Below is a small trained network, with its code and all its weights. Each question gives an input and a class and asks what happens when units are switched off, that is, made to give their printed mean instead of their output.

import numpy as np


def w(rows, s, z=0):
    codes = np.array(rows[::2]) - 128.0
    scale = np.full(codes.shape[1], s)
    scale[-1] = z or s
    return codes * scale


def f(y):
    return y / 2 * (1 + np.tanh(0.7978845608 * (y + 0.044715 * y**3)))


def log_softmax(a):
    a = a - a.max(-1, keepdims=True)
    return a - np.log(np.exp(a).sum(-1, keepdims=True))


def net(x, mask):
    res = np.array(x, float).reshape(1, 5) / 4 @ E
    y = f(res @ A[0][:, :-1].T + A[0][:, -1])
    res = res + np.where(mask, y, B[0][:, -1]) @ B[0][:, :-1]
    return log_softmax(res[-1] @ U[:, :-1].T + U[:, -1])


A, B = {}, {}
E = w([
[77,212,55,65,156,91],'x0',
[139,208,171,200,212,129],'x1',
[115,155,222,79,81,68],'x2',
[2,98,156,143,148,173],'x3',
[102,65,102,193,154,3],'x4',
],0.0061)
A[0] = w([
[201,26,222,185,97,182,39],'N0',
[99,61,102,161,121,4,67],'N1',
[149,190,164,161,160,163,74],'N2',
[115,149,233,75,96,71,62],'N3',
[35,116,150,148,147,174,145],'N4',
[135,148,141,98,123,170,18],'N5',
[14,99,149,124,128,156,76],'N6',
[76,209,52,56,137,90,48],'N7',
[118,33,77,26,54,131,71],'N8',
[146,95,28,173,164,203,101],'N9',
[124,141,200,84,120,97,254],'N10',
[238,144,92,112,121,98,160],'N11',
[144,153,152,63,97,209,94],'N12',
[147,151,145,60,93,222,111],'N13',
[216,149,106,109,123,101,48],'N14',
[124,185,166,195,171,96,56],'N15',
],0.013,0.0047)
B[0] = w([
[91,182,110,31,152,93,238],'N0',
[106,31,112,145,176,96,239],'N1',
[142,133,148,154,188,164,173],'N2',
[193,145,4,102,138,229,210],'N3',
[168,113,181,108,86,107,222],'N4',
[176,115,63,98,183,129,135],'N5',
[223,116,132,80,120,123,213],'N6',
[75,171,123,37,142,97,254],'N7',
[148,194,180,169,180,201,238],'N8',
[90,119,72,155,61,208,235],'N9',
[49,109,164,173,43,150,239],'N10',
[159,101,195,108,71,116,248],'N11',
[119,62,116,144,159,96,215],'N12',
[107,63,124,159,152,83,231],'N13',
[228,124,94,81,144,131,183],'N14',
[148,139,151,135,199,186,181],'N15',
],0.036,0.0065)
U = w([
[95,30,100,151,209,91,135],'0',
[237,120,192,70,51,112,115],'1',
[34,210,111,12,161,103,142],'2',
[99,135,27,146,61,228,70],'3',
[132,194,203,180,239,197,253],'4',
[2,158,199,212,13,87,200],'5',
[148,181,90,165,152,79,34],'6',
],0.0072,0.0033)

Each question gives the input, the list of numbers given to net, and the class t.
The units are the neurons (one row each of A and B). Each row of codes is followed by its name. A weight is (code - 128) times the scale printed after its matrix; where a second scale follows, it is the last column's (A, B and U).
mask holds one flag per neuron, in row order. A switched-off neuron (its flag False) gives its mean, the last column of its row in B, instead of its output. The means were averaged over made-up inputs and are rounded, as every weight is.
A unit's drop is (log p(t) with every unit on - log p(t) with that unit switched off) / (log p(t) with every unit on - log p(t) with every unit switched off).
unit that matters most: the unit with the biggest drop
k most important neurons: the k neurons with the biggest drops, biggest first
drop of u: that unit's drop, to one decimal
input [4,2,-5,1,-5], class 0: 4 most important neurons -> [N3, N10, N13, N12]
input [-3,-5,6,-5,-8], class 0: unit that matters most -> N13
input [3,-6,8,6,-6], class 3: 3 most important neurons -> [N3, N10, N1]
input [3,-2,-6,6,-1], class 1: 4 most important neurons -> [N4, N6, N3, N10]
input [-7,6,4,-1,3], class 2: 2 most important neurons -> [N0, N8]
input [0,5,2,-5,7], class 0: 2 most important neurons -> [N1, N8]
input [-3,5,1,5,0], class 1: 2 most important neurons -> [N4, N8]
input [-6,2,7,5,0], class 3: 4 most important neurons -> [N3, N7, N10, N11]
input [2,-4,-7,7,3], class 1: 3 most important neurons -> [N6, N4, N3]
input [-6,8,-5,8,-2], class 1: 3 most important neurons -> [N4, N6, N8]
input [-8,6,-6,8,-6], class 1: 4 most important neurons -> [N4, N6, N7, N1]
input [1,1,-6,2,-1], class 3: 2 most important neurons -> [N9, N10]
input [5,-7,1,3,4], class 4: 2 most important neurons -> [N8, N0]
input [0,3,-4,3,2], class 3: unit that matters most -> N11
input [-1,-8,6,0,-4], class 4: 2 most important neurons -> [N8, N9]
input [-5,3,-4,3,4], class 2: drop of N8 -> 0.1
input [1,-4,6,7,3], class 1: drop of N4 -> 0.7
input [-7,1,3,-1,-4], class 2: drop of N0 -> 2.0
